Below are the code and all the weights of a small trained network. Each question names an input and a class and asks about switching units off, where a switched-off unit gives its printed mean instead of its output.

import numpy as np


def w(rows, s, z=0):
    codes = np.array(rows[::2]) - 128.0
    scale = np.full(codes.shape[1], s)
    scale[-1] = z or s
    return codes * scale


def norm(h):
    return h / np.sqrt((h * h).mean(-1, keepdims=True) + 1e-5)


def f(y):
    return y / 2 * (1 + np.tanh(0.7978845608 * (y + 0.044715 * y**3)))


def log_softmax(a):
    a = a - a.max(-1, keepdims=True)
    return a - np.log(np.exp(a).sum(-1, keepdims=True))


def net(x, mask):
    res = np.array(x, float).reshape(1, 4) / 4 @ E
    u = 0
    for l in range(4):
        y = f(norm(res) @ A[l][:, :-1].T + A[l][:, -1])
        res = res + np.where(mask[u : u + 4], y, B[l][:, -1]) @ B[l][:, :-1]
        u += 4
    return log_softmax(norm(res)[-1] @ U[:, :-1].T + U[:, -1])


A, B = {}, {}
E = w([
[129,130,128],'x0',
[38,115,101],'x1',
[40,243,164],'x2',
[138,134,252],'x3',
],0.003)
A[0] = w([
[149,255,63,2],'0.n0',
[158,139,87,135],'0.n1',
[141,105,89,128],'0.n2',
[100,125,119,81],'0.n3',
],0.0091,0.0023)
B[0] = w([
[109,60,254,248],'0.n0',
[88,164,124,182],'0.n1',
[105,175,147,201],'0.n2',
[133,27,142,106],'0.n3',
],0.0075,0.0012)
A[1] = w([
[94,133,186,120],'1.n0',
[126,16,112,174],'1.n1',
[117,3,183,136],'1.n2',
[43,154,155,254],'1.n3',
],0.005,0.0028)
B[1] = w([
[72,123,31,162],'1.n0',
[2,148,83,187],'1.n1',
[9,30,237,197],'1.n2',
[112,228,91,251],'1.n3',
],0.0045,0.0028)
A[2] = w([
[196,72,243,197],'2.n0',
[253,56,180,2],'2.n1',
[158,130,160,89],'2.n2',
[198,109,158,155],'2.n3',
],0.0055,0.00074)
B[2] = w([
[132,69,73,250],'2.n0',
[72,8,79,189],'2.n1',
[218,27,173,125],'2.n2',
[197,2,157,146],'2.n3',
],0.0034,0.0015)
A[3] = w([
[130,99,27,118],'3.n0',
[225,171,71,14],'3.n1',
[116,255,141,230],'3.n2',
[209,188,136,248],'3.n3',
],0.007,0.0011)
B[3] = w([
[199,254,198,171],'3.n0',
[116,87,247,150],'3.n1',
[222,87,59,253],'3.n2',
[198,188,140,161],'3.n3',
],0.0052,0.0027)
U = w([
[215,153,162,211],'0',
[44,78,195,191],'1',
[128,198,81,166],'2',
[65,164,96,2],'3',
[178,5,144,36],'4',
],0.014,0.0035)

Each question gives the input, the list of numbers given to net, and the class t.
The units are the neurons (one row each of A and B). Each row of codes is followed by its name. A weight is (code - 128) times the scale printed after its matrix; where a second scale follows, it is the last column's (A, B and U).
mask holds one flag per neuron, layer by layer. A switched-off neuron (its flag False) gives its mean, the last column of its row in B, instead of its output. The means were averaged over made-up inputs and are rounded, as every weight is.
A unit's drop is (log p(t) with every unit on - log p(t) with that unit switched off) / (log p(t) with every unit on - log p(t) with every unit switched off).
The circuit of an input: a set's keep is (log p(t) with only the set's units on - log p(t) with every unit switched off) / (log p(t) with every unit on - log p(t) with every unit switched off). Starting from the 12 units with the biggest drops (on a tie, the unit counted first), units are removed one at a time, each time the one whose removal leaves the highest keep (on an exact tie, the one counted first), for as long as the keep stays at least 0.8.
circuit, biggest first: the units of the circuit, biggest drop first
unit that matters most: the unit with the biggest drop
k most important neurons: the k neurons with the biggest drops, biggest first
top k neurons in layer l: the k neurons of layer l with the biggest drops, biggest first
drop of u: that unit's drop, to one decimal
input [3,8,3,1], class 2: 2 most important neurons -> (0.n0, 1.n3)
input [5,7,4,7], class 2: circuit, biggest first -> (0.n0, 3.n2, 1.n2)
input [4,3,-8,-2], class 2: 3 most important neurons -> (0.n0, 1.n1, 3.n0)
input [-2,-1,-7,-3], class 0: 2 most important neurons -> (0.n0, 3.n0)
input [-8,1,-8,4], class 1: unit that matters most -> 1.n2
input [-2,-4,-1,-7], class 0: 3 most important neurons -> (1.n2, 1.n1, 3.n1)
input [-3,7,-5,-4], class 2: 2 most important neurons -> (0.n0, 3.n0)
input [0,6,-1,-1], class 2: 2 most important neurons -> (0.n0, 1.n2)
input [3,3,3,7], class 2: 2 most important neurons -> (0.n0, 1.n0)
input [-3,-5,0,6], class 4: 3 most important neurons -> (1.n3, 2.n1, 0.n2)
input [-4,-1,-6,0], class 0: circuit, biggest first -> (0.n0, 3.n0)
input [0,-7,0,2], class 4: top 2 neurons in layer 3 -> (3.n1, 3.n0)
input [4,3,0,0], class 2: 2 most important neurons -> (0.n0, 3.n1)
input [-2,-4,-8,-8], class 0: unit that matters most -> 3.n0
input [-3,-6,3,0], class 1: 2 most important neurons -> (0.n0, 3.n2)
input [-6,-1,-6,-3], class 0: 2 most important neurons -> (0.n0, 3.n1)
input [2,-5,-1,-8], class 0: 3 most important neurons -> (1.n2, 3.n1, 1.n1)
input [-8,-2,-2,-1], class 0: 2 most important neurons -> (3.n1, 1.n1)
input [1,-4,-5,-8], class 0: top 2 neurons in layer 1 -> (1.n0, 1.n3)
input [4,1,-4,-1], class 2: circuit, biggest first -> (0.n0)
input [-7,1,-5,-3], class 2: top 2 neurons in layer 0 -> (0.n0, 0.n1)
input [8,-1,-5,-1], class 0: top 2 neurons in layer 3 -> (3.n0, 3.n1)
input [7,7,8,7], class 2: top 2 neurons in layer 1 -> (1.n2, 1.n3)
input [-7,3,-5,3], class 1: top 2 neurons in layer 1 -> (1.n1, 1.n2)
input [-6,-2,-1,6], class 4: drop of 2.n0 -> 0.1
input [1,-4,6,-7], class 1: drop of 0.n0 -> 1.5
